[ 0.89  0.20  0.93  0.73 -0.84  0.05 -0.74 -1.06 -1.69  1.14  0.60  1.86
  1.04 -0.38 -0.08  1.10  0.15 -0.28  1.22 -1.04 -0.10  3.83  1.79 -0.76
 -0.60 -0.60  0.59 -0.44 -1.86 -0.40 -0.16  1.19 -0.45 -1.05  0.43 -0.32
  2.25 -0.50 -0.69  0.07 -0.16 -2.15  1.07  0.39  1.55  0.01  0.64  0.19
 -0.80 -2.26 -0.78  0.36 -0.11 -0.51 -0.33  0.31  0.07  0.26  0.49 -1.30
 -0.35 -0.63] : J
[ 0.33  0.58  1.43  0.69 -0.78  0.18  0.19 -1.53 -0.81  3.88  0.22  1.47
  0.26  0.44  0.47  0.89  0.26 -0.20 -0.34  0.17  0.00  2.09 -0.14 -1.92
 -0.39 -0.92 -0.50 -0.55 -3.83  0.41  0.00  0.71  0.15 -1.26 -0.87  0.26
  1.49  1.85  1.00 -0.22 -0.53 -2.51 -0.13  0.25  0.90  0.31  0.33  0.00
 -0.69 -0.69 -0.74  0.45 -0.38  0.02  0.52 -0.15  0.93 -0.16  1.43 -0.99
 -1.03  0.39] : J
[ 1.23 -0.36  1.71 -1.53 -0.38 -0.47  0.79  0.91 -0.20 -0.67  0.72  1.15
  1.87  1.57  0.67  1.09 -0.43  0.50  0.67 -0.40  0.19  2.50  1.03 -1.43
 -0.92 -1.19 -1.80  0.56 -1.66 -0.46  0.87  0.58  0.38 -1.85 -1.21  0.71
  1.04 -0.64 -0.33  0.92 -1.29 -3.19  0.13 -0.19  1.69 -0.16 -0.67  0.12
 -0.64 -2.23 -1.28 -1.34 -0.06  0.26 -0.26 -0.34 -0.18 -0.04  1.27 -0.81
 -0.29  0.43] : Q
[ 1.24  0.92  0.99  1.33 -1.70 -0.44 -0.79 -0.40 -0.49  5.26  1.42  1.81
  1.97  1.61  0.23 -0.16 -0.15 -1.17 -0.35  0.87 -0.29  0.88  1.26 -1.01
 -0.25 -0.43  0.16  0.79 -0.73 -0.76 -0.10  1.91  0.31  0.62  0.46 -0.49
  2.22  2.38 -2.95  0.88 -0.88 -2.78  0.65  0.98  0.80  0.53 -0.38 -1.08
 -0.94  1.15 -0.50 -0.17  0.26 -0.44  2.45 -0.05  0.42 -0.25  0.74 -0.17
 -2.72 -0.48] : J
[ 0.25  0.92  1.49  0.98 -0.60 -0.19 -0.02 -0.83 -1.18  1.97  0.20  0.93
  1.81  0.65  0.56  1.53  0.60 -0.31 -0.39 -0.22 -0.25  2.14  0.75 -1.13
 -0.02 -0.84  0.57 -0.54 -2.04 -1.00 -0.04  1.33  0.16  0.50 -0.45  0.41
  1.07  4.32 -1.20  0.47 -0.73 -2.60  0.15  0.02  0.83 -0.42  0.49  3.09
 -1.86 -0.43 -1.24  0.06 -0.35  1.09  1.02 -0.03  0.31 -0.02  1.08 -1.85
 -1.32 -0.34] : Q
[ 0.40  1.11 -0.01 -0.28 -0.16  0.42 -0.18  0.28  0.08  0.99  0.80  1.49
  0.73  0.01  0.15  0.81 -0.77  0.52  0.03 -0.24  0.25  0.53  0.92 -1.46
  1.85 -0.77  0.51  0.75 -1.33 -0.91  0.18  0.55  1.78 -0.80  0.63 -0.39
  2.24 -0.81 -0.51  0.59  0.22 -1.78  0.98  0.68 -1.08  0.23 -0.21 -0.46
 -1.64  0.22 -0.30  0.78 -1.00  0.06  1.02 -0.38 -0.08 -0.60  0.72 -0.76
 -0.29 -0.16] : J
[ 1.84 -1.10 -0.43 -0.42 -0.20  0.08 -0.78 -0.72 -0.68  1.22  1.53  2.44
  3.76  0.85  0.75  1.13 -0.44  0.04 -0.25  1.83  0.39  1.28  1.97 -0.92
 -0.58 -1.66  0.04  0.38 -0.05  0.08 -0.09  0.17 -0.11  0.46 -0.71 -0.38
  1.01 -2.72 -0.23  0.53 -0.38 -3.81 -1.65 -0.96 -0.36  0.54 -0.23 -0.72
 -0.31 -1.42 -0.27 -0.99  1.02  0.80  0.19  0.21  0.54  0.03  1.66  0.44
 -0.44 -0.48] : J
[ 2.13 -0.67  0.47  0.04 -1.20 -0.81  0.25  0.45 -1.52  2.96  0.51  1.70
  3.44  0.44  1.49  1.06 -0.40 -0.19  1.37  0.65 -0.32  1.56  1.26 -1.75
 -0.56 -0.99 -0.45 -1.71  0.03  1.09  0.23  0.89 -0.49 -1.33 -2.96  0.58
  2.18  0.89 -0.45 -0.13 -0.54 -5.43  1.08  1.10  1.14  0.40 -0.59 -0.38
  0.96 -1.23 -2.85 -0.52  1.66  1.72  2.88  0.22  0.18 -0.47  1.07  0.26
 -0.99 -0.24] : Q
[ 0.04  0.31  0.66 -1.10 -0.96 -1.37  0.68 -0.14 -1.03 -0.68  0.45  2.30
  0.85  0.53  1.09  0.49  0.42  0.53 -1.04 -0.72  0.01  1.60  1.22 -0.80
 -0.18 -1.65 -0.90  0.30 -0.62 -0.17  0.24  2.60 -0.15 -1.07 -0.23 -0.91
  2.24 -4.80 -0.53 -0.04 -0.59 -0.90  0.40  0.18  1.75  1.05  0.41  0.69
 -1.58 -1.56  1.14 -2.00 -0.61 -0.06 -0.26  0.46  1.64 -0.60  0.96 -0.28
 -1.07  0.86] : J
[ 1.22  0.06  0.48 -1.08 -1.04 -2.71  0.69 -0.76 -0.82  0.45  0.29  1.46
  2.37  0.99  0.76  0.78 -0.59 -0.49 -0.18  0.08  0.85  1.26  1.18 -1.42
 -0.21 -1.00 -0.60 -0.49  0.23  0.87  0.00  2.29  0.38 -1.91 -0.61 -0.57
  2.19  2.16  0.48  0.80 -0.40 -3.76 -0.12 -0.43  1.13  1.99  0.90 -0.12
 -0.28 -0.61 -1.39 -0.51  0.08  0.12  2.42  0.28 -0.68 -0.60  2.79 -0.09
 -0.87 -1.08] : Q
[ 2.51 -1.64 -0.71 -2.10 -1.66 -0.30 -0.36  1.39  0.08 -4.05 -0.61  1.18
  1.91  0.20  0.45 -0.56 -1.63  0.42  0.72 -0.31  0.96 -0.54  0.56 -0.29
 -0.77 -1.57 -0.90  0.22  6.99 -0.24 -0.36 -1.29 -0.25 -0.26 -2.04 -0.48
 -1.27 -8.46 -0.02  0.56 -0.35 -1.71  1.18 -0.47  0.74  1.21  1.00  0.43
  0.46 -1.51 -1.27 -1.79  0.50  1.35  0.11 -0.35 -2.17  1.02 -0.35  1.91
  0.53 -0.81] : J
[ 0.00  1.07  0.94  0.60 -0.33  0.35  0.05 -1.22 -0.96  1.18 -0.16  1.73
  0.12  0.05  0.56  0.66  0.26  0.00  0.22 -0.46 -0.14  1.20  0.99 -1.10
  0.02 -1.08 -0.19  0.17 -2.31 -0.64 -0.44  1.02 -0.02 -1.61 -0.34 -0.25
  1.61  2.44 -1.21 -0.04 -0.40  0.00  0.59  1.04  0.92  0.41 -0.71 -0.70
 -1.62 -0.21 -0.34  0.17 -1.17 -1.53  0.67 -0.02 -0.92 -0.98 -0.55  0.51
 -1.00 -0.59] : Q
[-1.52  0.83 -0.50 -1.88 -0.21  0.37  0.84  1.24 -0.30  3.31  0.20 -0.11
 -0.13  0.43 -0.42  0.16 -0.02 -0.18  1.28  0.41 -0.25 -1.62  0.79 -0.14
 -0.35 -0.47 -0.04  0.25 -5.83  2.29  0.49  0.34  0.16 -1.09  1.66  0.92
  0.74  8.46 -1.05  1.15 -0.94 -2.08 -0.83 -0.46 -0.70 -1.08 -1.33 -0.41
 -0.24 -0.65  0.74 -0.05 -0.29  0.63  2.21 -0.67  1.66 -0.96  1.90 -1.42
 -0.07 -0.10] : Z
[ 1.59  1.00  1.02 -0.13 -0.94 -0.02 -0.27 -1.96  0.03 -8.46  0.07  1.59
  1.38  1.75  0.15  0.84  0.56 -0.02 -1.89 -0.86  0.25 -0.45  1.05 -2.13
  0.64 -0.69 -0.06  1.17  8.46 -1.75 -1.93  1.34  0.41 -1.11  0.42 -4.13
 -0.28 -2.81  0.15  0.79 -0.24  1.71 -0.22 -0.74  1.34  0.18  0.84 -1.17
 -3.97  0.10 -1.02 -0.10 -2.36 -1.46 -0.35 -0.74 -2.45  0.18  1.95  0.55
 -0.59 -1.61] : J
[ 0.90 -0.55 -0.25 -0.93 -0.59 -0.56  0.43  0.34 -0.03 -0.71  0.55 -0.36
  1.74  1.04  0.25  1.16 -0.55 -0.11  0.09  0.34  0.34  1.05  0.36 -1.25
 -1.31 -0.62 -0.77 -0.40 -1.06  1.11 -0.18 -1.73  0.33 -1.52 -1.51 -0.35
  0.78 -2.20 -0.02  0.39 -1.07 -2.45 -0.23 -0.64  1.54 -0.10  0.75 -0.71
  0.28 -2.15 -2.26 -0.79  0.05  1.00  0.49  0.22 -0.55 -0.30  1.60 -0.86
 -0.65  0.70] : Q
[ 0.53 -0.83 -1.04 -1.60 -0.67  0.23  0.08  0.55 -0.07  0.62  0.14 -0.09
  0.85  0.21  0.59  1.24 -0.78 -0.49  1.15  0.12  0.14 -0.76  0.45 -0.04
 -0.12 -0.94 -0.36 -0.50 -0.18  0.71  0.11 -0.08 -2.93 -0.99 -0.62  0.91
  0.01  0.68 -1.14 -0.39 -0.67 -1.80 -0.11 -0.27  1.33  0.98 -0.07  0.40
  1.04 -0.93 -1.01 -0.01 -0.23  0.33  0.65 -0.42  0.11  0.33 -1.01 -0.58
  0.00 -0.42] : Q
[-0.14 -0.70  0.28 -0.18 -0.26 -0.20  0.21 -0.56 -0.33  4.60  0.11 -0.83
  1.33  0.23 -0.06 -3.38 -0.50 -0.72  1.66  0.52 -0.67 -1.02 -0.53 -0.65
 -0.69 -0.91  0.25  0.00 -3.04  1.32  0.64  0.53 -0.69  0.44 -0.23  0.17
  2.66  6.80 -0.77  1.12  0.73 -3.06  0.52  0.86 -0.29 -0.25 -0.99 -0.33
  1.75  1.34 -0.39 -0.42  1.24 -0.03  3.17  0.54  1.25 -0.40  0.59 -0.60
 -0.36  0.05] : Z
[ 1.00  0.29  0.45 -0.85 -1.14 -0.91 -0.31 -0.60 -0.51  2.56  0.48  1.10
  1.57  0.26  0.72 -0.39 -0.42 -0.71  0.93  0.19  0.52  1.61  2.38 -1.81
 -0.03 -0.55 -1.19 -0.43 -2.20 -0.15 -0.07 -0.91 -0.14 -1.34 -0.43  0.47
  1.90  5.03 -0.95  0.50  0.24 -3.30  0.34  0.06  1.58  0.08  0.39  0.25
 -0.74 -0.27 -0.85  2.31 -0.15  0.04  2.30  0.11 -0.21 -0.91  0.64 -1.43
  0.07 -0.10] : Q
[-0.10 -0.42  0.31 -1.02 -0.72 -0.13 -0.28 -0.42 -0.58  2.86 -0.81  0.92
  1.34  0.57  1.04 -0.28 -0.44 -0.25  0.47 -0.02 -0.98  1.33  0.07 -1.06
 -0.56 -1.29 -0.02  4.05 -1.59 -0.31 -1.02  1.02 -0.23 -1.27 -1.04 -0.34
  1.64  1.49  3.04 -0.06 -1.67 -3.33  0.66  0.81  0.42  0.52  0.17  1.20
  0.92 -0.63 -1.30  0.32 -0.62  0.06  1.04 -0.51  0.82  0.22  0.86 -1.76
 -0.59 -0.13] : J
[ 0.23 -0.75 -0.07  0.58 -0.40 -0.56 -0.33 -0.24 -0.49  1.32 -0.09  0.52
  1.86  1.39  0.61  0.77 -0.66 -0.56  1.01  0.11  0.80  1.07  0.10  1.29
  1.46 -1.00  0.68  0.01 -1.48  0.19 -1.11  0.65 -0.22 -0.36 -1.41  0.60
  0.77  1.55 -0.26 -0.21  0.13 -4.42  0.75  1.11  0.49 -0.10 -1.20 -0.21
  0.52 -0.89 -1.15  2.25  0.94 -0.52  1.59 -0.17  0.29 -0.05  0.89 -1.13
 -0.85 -0.20] : Q
[ 1.77 -1.16 -0.19 -0.92 -0.60 -0.33  0.41  0.82 -0.20 -1.40 -0.17  0.35
  2.31  1.81  1.10  0.74 -0.69 -0.21  0.58 -0.86 -0.14  2.40  0.34 -0.02
 -1.35 -1.11 -0.75 -0.41  1.68  0.21  0.54 -0.49  0.13 -4.54 -3.27  0.70
  0.18 -6.30  0.57  0.09 -0.52 -3.12  0.93  0.28  1.93  0.28  0.28 -0.78
  2.53 -2.41 -2.18  0.06  0.51 -1.42 -0.72  0.34 -0.75 -0.30  1.50  1.01
 -1.57  0.52] : Q
[-0.30  1.01 -0.11 -0.92 -0.80 -1.21  0.30  0.46 -0.93  2.38  0.36  2.31
  1.27  0.76  1.13  1.84 -0.45 -1.17  0.44 -0.37 -0.62  2.36  2.01 -1.68
 -0.32 -1.21  0.16  1.29 -3.77 -0.19 -0.45  2.44 -0.99 -2.39  0.69  0.10
  2.99  5.89 -1.39  0.27 -1.93 -3.60  0.78  0.72  2.24  0.90 -0.52 -1.18
 -1.68 -1.07 -1.05  0.94 -1.52 -1.61  1.49 -0.35  1.20 -1.06  2.47 -1.54
 -0.91 -0.82] : J
[ 1.20 -0.95  0.00 -0.10 -1.09 -0.92 -0.96 -0.04 -1.22  1.46  0.01  2.75
  2.17  0.52  1.28  0.50 -0.03  0.01  1.45 -0.07  0.03  0.85  1.45 -0.72
 -0.24 -1.85 -1.13  0.54 -2.61  1.05  0.26  0.23 -0.54 -1.93 -1.25 -0.71
  3.06 -5.18  0.04 -0.26 -0.13 -2.86  1.44  2.57  1.00  0.58  0.20 -0.53
 -0.63 -2.18 -0.37 -4.61 -0.09 -0.96 -0.13  2.44  2.31 -0.13  1.35  0.40
 -0.98 -0.53] : J
[-1.09  2.53  2.05  1.21 -0.81 -0.61  0.13 -1.61 -1.17  4.10  0.73  3.69
  1.51  0.64  0.10  2.48 -0.42 -0.91 -0.43  0.47  0.71  3.10  1.58 -1.44
  0.02 -0.45  0.88 -0.32 -5.96 -0.01  0.04  2.16  0.21 -1.51 -0.18 -0.27
  3.86  8.31 -1.82  0.35 -1.04 -5.21 -0.88 -0.75 -0.42  0.05 -0.75 -1.48
 -0.97 -0.80 -0.94  1.41 -1.57 -2.40  1.58  1.41  2.10 -1.00  2.06 -2.71
 -1.89 -0.56] : Q
[ 1.33  0.90  0.41  0.35 -1.54 -0.29 -0.21 -0.64 -0.39  1.81  0.71  2.09
  1.28 -0.14  1.10  1.18  0.18 -0.33  0.02 -0.30 -0.13  2.55  1.36 -1.70
 -0.11 -0.62 -0.87 -1.37 -2.62 -0.55  0.27  1.54  0.58 -0.82 -0.47  0.99
  2.06  3.69 -0.57  0.33  0.16 -1.98  0.19  0.02  3.02 -0.27 -0.69 -0.76
 -2.13  0.08 -0.15  0.33 -0.59  0.23  0.66 -0.11 -0.15 -1.07  0.56 -0.64
 -0.04 -0.25] : J
[ 0.75 -0.63  0.19 -0.30 -1.29 -0.40  0.13 -0.44 -0.71 -0.08  0.61  1.77
  0.73  0.16 -0.04  0.36 -0.30 -0.43 -0.20 -0.44  0.33  0.85  0.80 -1.11
  0.47 -1.02  0.40  0.03  0.76 -0.31 -0.50  0.24  0.75 -1.15 -0.09 -0.04
  1.27  0.45 -0.21 -0.07  0.12 -0.67 -0.15 -0.28  0.46  0.45  0.39  0.16
 -1.95  0.74 -0.34  0.00 -0.64 -0.34  0.65  0.16 -1.28 -0.05  1.08 -0.39
 -0.29 -0.24] : Q
[ 0.21 -0.34  0.89 -0.07 -0.63 -0.36 -0.12 -2.05  0.10 -1.04 -1.63  0.73
  1.84  1.25  0.57  1.15 -0.22  0.42  0.43 -0.24  0.36  2.40  0.11 -1.34
 -0.18 -1.01  0.99  0.04  0.77 -0.62 -0.22  1.21 -0.19 -0.73 -1.02  0.07
  0.59  1.94 -0.12  0.67 -1.09 -1.92 -1.97 -0.57  1.43 -0.09  0.26  0.18
  0.46 -1.27 -2.70 -0.09 -0.22  0.39  0.63 -1.07 -0.46  0.47  2.74 -1.17
 -1.08 -0.30] : Q
[ 0.57  1.49  2.37  1.27 -2.88  0.37  0.07 -2.02  0.36  3.31  0.57  2.29
  0.92  1.74 -0.13  1.04  1.14 -0.34  0.48 -0.14  0.36  3.06 -0.18 -0.95
 -0.19 -0.64  1.09  0.06 -3.17  1.01 -0.29  1.00  0.24 -0.24  1.06 -0.04
  1.98  5.48 -1.01 -0.21  0.10 -2.14 -0.77  0.61  2.07  0.15 -0.31  0.15
 -3.20  0.02  0.59  0.79 -0.93 -0.38  0.73 -0.09 -0.40 -0.43  0.68 -1.57
 -2.16  0.21] : J
[ 2.28  0.43  2.17  0.70 -1.90 -0.29  0.05 -0.28 -0.65  1.24  0.87  2.94
  2.69  0.66 -0.14  0.31 -0.40 -0.54  0.05 -0.54  0.48  2.21  0.94 -1.91
  1.45 -1.11 -0.17  0.22 -0.98 -0.61 -1.53  1.49 -0.40 -2.37 -0.51 -0.38
  1.60  1.90 -1.18  0.18 -0.27 -2.36  0.16  0.80  3.49  0.75  0.29 -0.46
 -2.24 -0.60 -1.67  0.23 -0.68 -1.60  2.02 -0.47 -0.33 -0.70  1.39  0.14
 -1.34  0.09] : Q
[ 1.18  0.34  1.39  0.01 -0.50 -0.18 -0.11 -0.02 -0.87 -0.18  0.22  0.99
  2.15  0.63  0.86  0.81  0.09 -0.31  0.22 -0.30  0.05  0.62  0.63 -1.51
  0.16 -0.43  0.25 -0.23  1.36 -0.60 -0.79  0.65  0.53 -1.66 -0.70 -0.01
  1.27  1.85 -0.19  0.06  0.18 -0.60  0.14  0.38  1.64 -0.53 -0.38  0.13
 -1.89  0.07 -0.17  0.18 -0.85 -0.51  0.71  0.11  0.21 -0.92 -0.05 -0.72
 -0.48 -0.49] : J
[-0.51 -0.20 -0.34 -1.05 -1.03 -0.76  0.30  0.22 -0.92  1.69  0.30 -0.35
  2.19 -1.34  1.39  1.00 -0.03  0.83  0.25 -0.12  1.46  1.36  1.12  0.02
 -0.93 -0.62  0.78 -0.42 -2.40  1.06  0.32  1.22 -0.38 -1.11 -0.81  0.24
  1.08  1.04 -0.63  0.08 -0.75 -3.92  1.13  0.50  0.78  0.48 -0.42 -0.03
  1.28 -1.58 -1.40 -0.11 -0.08  0.08  1.17  0.78  0.90 -1.41  0.02 -1.04
 -1.13  0.60] : Q
[-2.07  2.72  1.72  0.57  0.02 -0.24  0.52 -0.81 -1.45  2.92  0.60  0.87
  1.03  1.32 -1.23  1.47  0.57 -0.13 -1.68 -0.76 -0.36  4.01  2.02  1.22
  0.47  0.26  1.03  0.37 -7.07  0.00  0.50  3.57  0.34 -0.69  1.40  1.44
  4.19  8.46 -2.04  0.94 -0.22 -3.77 -1.68 -0.73  1.60 -0.68 -1.25 -1.62
 -2.76  1.19 -0.05  0.59 -1.07 -2.32  2.00 -0.26  1.65 -0.42  2.88 -2.40
 -2.15  0.53] : Q

[ 1.14  0.07  1.58  1.31 -0.38 -1.23  0.28  2.95 -0.89 -1.17 -1.69 -1.00
  0.41 -0.26 -1.35  0.43  0.14  0.05  0.47 -0.37  0.97  1.43  0.68 -0.96
  0.36  1.95  2.38 -0.80  0.59 -0.71 -0.42  0.50 -0.43 -0.43 -0.17 -0.62
 -3.04  0.44  1.16  1.15 -2.17  0.56  0.06 -0.70  0.06  0.21  0.66  0.44
  1.71 -0.74 -1.65  0.60 -0.89 -0.77  0.25  2.31  0.25 -0.09  0.66  0.05
  0.56 -0.02] : Hf
[ 0.15  0.22  2.25  0.56 -1.00 -0.52 -0.02  0.81 -0.92 -0.25  0.39  0.72
 -0.75 -0.51 -1.97  2.36  1.73  0.13  1.00 -0.64  1.72 -0.16 -1.95  0.31
 -0.69  0.50  0.66  2.47  0.19  0.07  0.22  2.96  0.82  0.99  2.92  1.83
  3.29 -0.70  0.15  0.04 -0.16  1.12  0.79 -2.83 -0.21  3.97  0.98 -0.49
  0.63 -0.24  0.64 -1.11 -0.63 -0.73 -0.42  1.71 -1.46 -0.40  0.36 -0.58
  1.05 -0.01] : ms
[-0.02  1.13  1.58  1.19  0.23 -0.51 -1.12  1.61 -0.27 -1.21 -0.52 -0.21
 -0.11 -0.25 -1.34 -1.05  0.15 -0.02  0.02  0.08 -0.35 -0.04 -1.71 -0.23
 -0.08  0.59  0.03 -0.27  0.38 -0.78  0.62  0.84 -0.66 -0.60  2.06 -0.45
 -0.63  0.22  0.01  0.66  0.38  0.96  0.07 -0.48  0.68  0.52 -1.00  0.04
  0.71  0.35 -0.74  1.32 -0.42 -0.40 -0.40  1.33  0.25  0.32  1.07  0.42
  1.13 -0.07] : Hf
[ 0.83  0.93  0.68  1.79  0.23 -0.59 -0.89  1.74 -0.06 -2.05  0.18 -0.79
  0.27 -0.18 -1.53 -1.19  0.67  0.54  0.05  0.07 -0.52  0.93 -1.09 -0.82
  0.49  0.97  2.11 -1.85  0.66 -1.27 -0.14  0.60 -1.40 -0.12  2.47 -1.78
 -2.87  0.64  1.42  0.56 -0.09  1.49 -0.69 -0.06  0.66 -0.17 -1.64  0.09
  1.12  0.17 -1.37  1.85 -0.50 -0.25 -0.37  1.73  0.74  0.34  1.01  0.57
  0.94  0.19] : ms
[-0.76 -0.52  1.23 -0.28  0.13  0.50  0.44  0.73  1.71  0.78  0.29  0.60
  0.67 -0.64 -0.02  0.64  2.97  1.05  0.42  0.99  1.27 -1.57  0.34 -0.49
 -0.21  0.57  2.81 -5.75 -0.28  0.69 -1.37  0.33 -1.45  1.10  1.64 -1.65
  1.46  1.76  1.30  0.42  1.69  2.54  0.58 -0.18  1.97  1.13 -4.19 -0.71
 -1.48 -0.64 -0.09  0.74  0.69  0.48 -0.91 -0.09 -1.86 -1.15  2.51  1.57
  0.75 -0.66] : Zr
